m = 179 131 158 59 76 166 133 114 97
Find the entry just left of the smallest entry.
Answer: 158
Find the first entry from the left.
Answer: 179
The 4th entry is 59

a =
[[148 129 146 130  73 163]
 [133 125 133 171 107 133]
 [149 175  52 143 111 153]
 [132 118 155 130 107 146]
 [140 159  78  85 157 129]
 [150 125 157  50 159 145]
 [ 98 123 135 129 106 147]
 [129 130 126 129 126 132]
 [131 135 112 119 162 118]
 [167 138 128 133  71 143]
 [124 128 127 127 133 129]]
Counting starts at 1.
The entry in row 2 and column 2: 125
The bottom-right entry -> 129
The top-left entry -> 148
The entry at row 1, column 2 -> 129
Find the entry directly below 148.
Answer: 133
The entry in row 1 and column 3 is 146
Find the entry in row 3 and column 2.
Answer: 175
Find the smallest entry.
Answer: 50
The entry in the bottom-left corner: 124
Find the top entry of the column that holds the smallest entry.
Answer: 130
The entry directly below the largest entry is 118
Find the entry directly below 52.
Answer: 155
The entry just left of 171 is 133
Find the entry just left of the largest entry.
Answer: 149
Find the entry just right of the smallest entry.
Answer: 159
The entry just right of 106 -> 147
The entry just right of the largest entry is 52
The entry just left of the smallest entry: 157

128 121 120 149 119 110 133 121 152 139
128 127 128 128 128 129 127 127 129 128
126 135 132 118 127 134 125 127 133 116
129 139 142 91 144 161 118 140 83 109
128 130 131 121 131 134 126 131 118 125
129 134 136 107 138 147 122 133 102 119
126 120 114 159 107 98 135 114 179 141
122 130 122 157 114 93 133 121 191 133
125 126 117 152 111 101 136 115 176 135
127 122 115 164 108 89 139 116 180 145
131 131 139 98 145 160 119 139 78 118
127 129 125 136 119 118 129 122 155 125
127 120 120 182 110 68 144 113 195 158
129 133 137 107 139 149 122 132 102 118
The entry in the bottom-left corner: 129
Report the entry directly below the smallest entry.
Answer: 149
The smallest entry: 68
The entry just right of the smallest entry: 144
Report the entry in the top-left corner.
Answer: 128
Report the fourth entry in reading order.
Answer: 149
The first entry of the largest entry's row -> 127
Report the 4th entry from the end, reading row by row.
Answer: 122
The entry directly below the largest entry: 102
Report the entry just right of 83.
Answer: 109
Report the 2nd entry, reading row by row.
Answer: 121
The last entry, reading row by row: 118
The fifth entry in reading order: 119
Report the entry just left of the smallest entry.
Answer: 110
The largest entry in the first row is 152
The 2nd smallest entry: 78
Report the second entry on the diagonal from the top-right corner.
Answer: 129
The entry in the top-right corner -> 139
The last entry in the row that holds the largest entry -> 158
Report the entry just left of the largest entry.
Answer: 113
Report the 3rd entry on the main diagonal.
Answer: 132
The largest entry in the first column -> 131
The entry just right of 161 -> 118
Report the entry directly above 140.
Answer: 127
The third smallest entry -> 83

Read these off the table that follows. Indices start at 1.
1) Find the entry just left of 129.
2) Find the entry just right of 103.
3) Find the entry directly above 84.
4) Find the entry just right of 66.
5) Find the top-right entry.
6) Find the entry just right of 144.
7) Find the entry at row 1, column 1.
8) Find the entry just left of 84.
144 104 103 125 175 171 129 76 94
138 95 98 104 167 140 110 69 98
141 74 84 107 167 159 115 81 68
157 66 76 117 166 142 109 62 86
1) 171
2) 125
3) 98
4) 76
5) 94
6) 104
7) 144
8) 74

[112 122  96 148 148 128 128 118 169 128 207  91  98 122  89]
Read off the 3rd entry from the right.
98
The 2nd entry from the right is 122
Read off the 2nd entry from the left.
122
The last entry: 89
Read off the entry just left of 91.
207

Read these off the table that follows. Indices start at 1.
1) What is the bottom entry of the column that holds the largest entry?
2) What is the entry in row 1 and column 2?
3) What is the entry at row 2, column 2?
4) What is the bottom entry of the column that holds the smallest entry?
5) What is the entry in the top-right corner?
6) What is the entry in the bottom-left corner?
7) What is the entry just left of 84?
141	196	143	100	72	121	175	105	136	198	150
116	74	138	200	147	121	71	98	141	84	149
1) 200
2) 196
3) 74
4) 71
5) 150
6) 116
7) 141
